Here is a tiny trained network, its code and every weight. The questions are about switching its units off for an input and a class, where a switched-off unit gives its printed mean instead of its output.

import numpy as np


def w(rows, s, z=0):
    codes = np.array(rows[::2]) - 128.0
    scale = np.full(codes.shape[1], s)
    scale[-1] = z or s
    return codes * scale


def f(y):
    return np.maximum(y, 0)


def log_softmax(a):
    a = a - a.max(-1, keepdims=True)
    return a - np.log(np.exp(a).sum(-1, keepdims=True))


def net(x, mask):
    res = np.array(x, float).reshape(1, 7) / 4 @ E
    y = f(res @ A[0][:, :-1].T + A[0][:, -1])
    res = res + np.where(mask, y, B[0][:, -1]) @ B[0][:, :-1]
    return log_softmax(res[-1] @ U[:, :-1].T + U[:, -1])


A, B = {}, {}
E = w([
[192,94,182,131,101,138,77],'x0',
[177,8,3,147,148,210,126],'x1',
[55,117,74,213,41,150,195],'x2',
[156,184,37,15,101,210,66],'x3',
[207,213,77,126,238,102,233],'x4',
[36,77,165,80,194,199,196],'x5',
[83,145,95,207,155,149,37],'x6',
],0.0075)
A[0] = w([
[193,69,132,91,196,171,109,169],'n0',
[154,128,112,78,129,178,83,172],'n1',
[122,105,190,123,162,127,158,208],'n2',
[138,171,26,130,131,143,156,174],'n3',
[42,169,186,137,106,1,136,206],'n4',
[129,115,161,64,74,205,102,199],'n5',
[121,127,139,106,80,173,38,168],'n6',
[51,80,136,180,126,131,95,254],'n7',
[205,119,109,146,88,134,157,185],'n8',
[128,120,92,102,179,176,185,156],'n9',
[194,111,186,131,170,77,140,183],'n10',
[147,130,178,53,177,84,151,121],'n11',
[163,157,12,112,184,164,140,192],'n12',
[165,182,161,101,110,71,168,211],'n13',
[38,62,162,188,134,157,166,150],'n14',
[104,113,112,140,108,140,5,196],'n15',
[74,68,135,132,113,220,151,210],'n16',
[173,111,107,198,80,12,105,196],'n17',
[96,127,132,112,119,108,179,174],'n18',
[166,158,83,127,154,210,125,196],'n19',
],0.011,0.0039)
B[0] = w([
[147,108,63,97,171,145,88,198],'n0',
[93,88,110,72,119,99,111,185],'n1',
[179,155,119,104,165,154,180,186],'n2',
[2,168,109,146,112,123,99,197],'n3',
[184,242,202,126,110,96,155,248],'n4',
[164,55,100,53,60,107,154,196],'n5',
[165,86,161,59,80,112,78,191],'n6',
[242,178,134,161,63,185,115,211],'n7',
[58,9,84,152,110,63,164,173],'n8',
[101,144,104,137,150,169,122,196],'n9',
[164,117,112,143,217,71,130,190],'n10',
[156,142,141,77,204,128,153,192],'n11',
[35,176,64,107,144,146,83,219],'n12',
[66,142,173,112,168,60,194,206],'n13',
[221,186,108,224,94,218,207,225],'n14',
[164,90,195,127,49,153,54,198],'n15',
[180,103,65,113,63,178,182,217],'n16',
[118,101,142,226,130,64,86,209],'n17',
[126,171,109,140,131,124,169,176],'n18',
[47,131,98,95,118,146,107,190],'n19',
],0.0083,0.014)
U = w([
[182,130,103,167,108,210,192,135],'0',
[34,147,66,102,151,167,102,196],'1',
[143,182,220,91,161,64,205,64],'2',
[78,142,205,133,161,130,91,2],'3',
[169,107,103,72,255,140,135,100],'4',
[106,61,110,195,135,37,145,232],'5',
[172,142,181,182,122,119,35,103],'6',
[157,46,138,40,92,139,79,170],'7',
],0.0091,0.0013)

Each question gives the input, the list of numbers given to net, and the class t.
The units are the neurons (one row each of A and B). Each row of codes is followed by its name. A weight is (code - 128) times the scale printed after its matrix; where a second scale follows, it is the last column's (A, B and U).
mask holds one flag per neuron, in row order. A switched-off neuron (its flag False) gives its mean, the last column of its row in B, instead of its output. The means were averaged over made-up inputs and are rounded, as every weight is.
A unit's drop is (log p(t) with every unit on - log p(t) with that unit switched off) / (log p(t) with every unit on - log p(t) with every unit switched off).
The circuit of an input: a set's keep is (log p(t) with only the set's units on - log p(t) with every unit switched off) / (log p(t) with every unit on - log p(t) with every unit switched off). Starting from the 12 units with the biggest drops (on a tie, the unit counted first), units are removed one at a time, each time the one whose removal leaves the highest keep (on an exact tie, the one counted first), for as long as the keep stays at least 0.8.
circuit, biggest first: the units of the circuit, biggest drop first
unit that matters most: the unit with the biggest drop
top k neurons: the k neurons with the biggest drops, biggest first
drop when u is switched off: that unit's drop, to one decimal
input [6,-2,0,-6,-6,4,1], class 0: unit that matters most => n14
input [-1,1,2,5,-2,5,2], class 7: circuit, biggest first => [n5; n6]
input [0,8,-6,-1,0,2,-1], class 1: circuit, biggest first => [n12; n19]
input [4,-4,2,4,-3,-7,-1], class 7: top 4 neurons => [n6; n14; n5; n7]
input [8,-6,3,-6,-1,8,0], class 0: top 3 neurons => [n14; n7; n16]
input [-4,5,6,7,-3,-3,-1], class 1: top 3 neurons => [n3; n12; n19]
input [-5,6,4,0,6,7,7], class 1: top 2 neurons => [n12; n3]
input [-5,0,-2,-7,0,-1,7], class 6: top 2 neurons => [n16; n17]
input [-4,6,4,-4,-5,-7,-7], class 5: top 2 neurons => [n17; n8]
input [4,8,5,-5,7,-1,-5], class 5: top 2 neurons => [n8; n17]
input [1,6,-2,0,-7,7,-6], class 0: top 3 neurons => [n14; n16; n7]
input [-5,-1,2,5,-4,-5,1], class 7: drop when n6 is switched off => 0.1
input [3,1,3,2,-7,8,-6], class 0: drop when n14 is switched off => 1.1
input [-5,-4,-4,4,5,-8,8], class 1: circuit, biggest first => [n12]
input [-2,-1,-6,1,-1,4,-6], class 4: drop when n4 is switched off => 0.1
input [-5,0,3,2,-8,3,7], class 0: top 2 neurons => [n14; n7]
